Here is a tiny trained network, its code and every weight. The questions are about switching its units off for an input and a class, where a switched-off unit gives its printed mean instead of its output.

import numpy as np


def w(rows, s, z=0):
    codes = np.array(rows[::2]) - 128.0
    scale = np.full(codes.shape[1], s)
    scale[-1] = z or s
    return codes * scale


def norm(h):
    return h / np.sqrt((h * h).mean(-1, keepdims=True) + 1e-5)


def f(y):
    return y / 2 * (1 + np.tanh(0.7978845608 * (y + 0.044715 * y**3)))


def log_softmax(a):
    a = a - a.max(-1, keepdims=True)
    return a - np.log(np.exp(a).sum(-1, keepdims=True))


def net(x, mask):
    res = np.array(x, float).reshape(1, 3) / 4 @ E
    u = 0
    for l in range(3):
        y = f(norm(res) @ A[l][:, :-1].T + A[l][:, -1])
        res = res + np.where(mask[u : u + 4], y, B[l][:, -1]) @ B[l][:, :-1]
        u += 4
    return log_softmax(norm(res)[-1] @ U[:, :-1].T + U[:, -1])


A, B = {}, {}
E = w([
[128,125,124],'x0',
[77,45,114],'x1',
[187,79,254],'x2',
],0.0057)
A[0] = w([
[108,86,246,227],'0.n1',
[160,161,117,237],'0.n2',
[113,183,221,250],'0.n3',
[174,172,2,6],'0.n4',
],0.0065,0.0025)
B[0] = w([
[70,120,60,252],'0.n1',
[149,29,46,187],'0.n2',
[255,83,42,221],'0.n3',
[62,54,88,174],'0.n4',
],0.0065,0.0034)
A[1] = w([
[89,206,240,2],'1.n1',
[105,44,51,126],'1.n2',
[208,249,116,111],'1.n3',
[201,18,254,131],'1.n4',
],0.0072,0.0064)
B[1] = w([
[234,52,115,110],'1.n1',
[227,112,170,254],'1.n2',
[105,158,188,144],'1.n3',
[20,124,1,208],'1.n4',
],0.0091,0.0046)
A[2] = w([
[32,1,151,5],'2.n1',
[87,50,169,165],'2.n2',
[195,215,132,67],'2.n3',
[30,101,193,69],'2.n4',
],0.0086,0.0023)
B[2] = w([
[138,241,164,254],'2.n1',
[173,182,53,201],'2.n2',
[113,224,114,172],'2.n3',
[246,155,154,101],'2.n4',
],0.011,0.0022)
U = w([
[9,93,78,183],'0',
[224,124,71,129],'1',
[169,209,132,174],'2',
[223,83,170,79],'3',
[102,104,236,1],'4',
],0.014,0.0084)

Each question gives the input, the list of numbers given to net, and the class t.
The units are the neurons (one row each of A and B). Each row of codes is followed by its name. A weight is (code - 128) times the scale printed after its matrix; where a second scale follows, it is the last column's (A, B and U).
mask holds one flag per neuron, layer by layer. A switched-off neuron (its flag False) gives its mean, the last column of its row in B, instead of its output. The means were averaged over made-up inputs and are rounded, as every weight is.
A unit's drop is (log p(t) with every unit on - log p(t) with that unit switched off) / (log p(t) with every unit on - log p(t) with every unit switched off).
The circuit of an input: a set's keep is (log p(t) with only the set's units on - log p(t) with every unit switched off) / (log p(t) with every unit on - log p(t) with every unit switched off). Starting from all 12 units, units are removed one at a time, each time the one whose removal leaves the highest keep (on an exact tie, the one counted first), for as long as the keep stays at least 0.8.
circuit, biggest first: the units of the circuit, biggest drop first
unit that matters most: the unit with the biggest drop
k most important neurons: the k neurons with the biggest drops, biggest first
k most important neurons of layer l: the k neurons of layer l with the biggest drops, biggest first
drop of u: that unit's drop, to one decimal
input [-4,4,-1], class 1: 4 most important neurons => 1.n4, 2.n2, 1.n2, 0.n4
input [2,6,-1], class 2: circuit, biggest first => 0.n3, 2.n1
input [1,-5,7], class 0: circuit, biggest first => 1.n4
input [7,3,-2], class 1: 3 most important neurons => 1.n2, 1.n4, 2.n2
input [2,7,-5], class 2: 3 most important neurons of layer 0 => 0.n3, 0.n2, 0.n1
input [-8,7,-6], class 1: circuit, biggest first => 1.n4, 1.n2
input [3,-3,-1], class 3: 2 most important neurons of layer 0 => 0.n4, 0.n2
input [-2,3,-3], class 3: circuit, biggest first => 1.n4, 1.n2
input [-4,5,-1], class 2: 3 most important neurons => 0.n3, 0.n2, 2.n1
input [-5,4,-4], class 1: 2 most important neurons => 1.n4, 1.n2
input [-1,0,2], class 3: circuit, biggest first => 0.n1, 1.n4, 1.n2
input [0,2,-3], class 3: 3 most important neurons => 1.n4, 1.n2, 0.n1
input [6,7,2], class 2: 2 most important neurons => 2.n1, 0.n3
input [0,8,-7], class 2: most important neuron => 2.n1
input [6,-8,8], class 0: 2 most important neurons => 1.n4, 1.n2
input [2,7,0], class 2: 2 most important neurons => 0.n3, 2.n1
input [2,3,-1], class 3: 2 most important neurons of layer 2 => 2.n1, 2.n3
input [-2,-1,-3], class 3: 2 most important neurons => 0.n4, 1.n4
input [-2,-1,1], class 3: 2 most important neurons => 1.n4, 2.n2
input [8,6,-3], class 1: circuit, biggest first => 1.n2
input [4,8,6], class 2: 2 most important neurons => 2.n1, 0.n1
input [-1,-3,-1], class 3: 2 most important neurons of layer 0 => 0.n2, 0.n4
input [-3,8,2], class 2: 2 most important neurons => 2.n1, 0.n3
input [-3,8,-3], class 2: drop of 0.n2 => 0.1
input [6,3,6], class 0: drop of 0.n3 => 0.0
input [-4,1,7], class 0: drop of 1.n4 => 0.8
input [6,-6,6], class 0: drop of 1.n2 => 0.6
input [-3,-2,2], class 3: 2 most important neurons of layer 0 => 0.n1, 0.n2
input [1,-3,0], class 3: unit that matters most => 0.n2
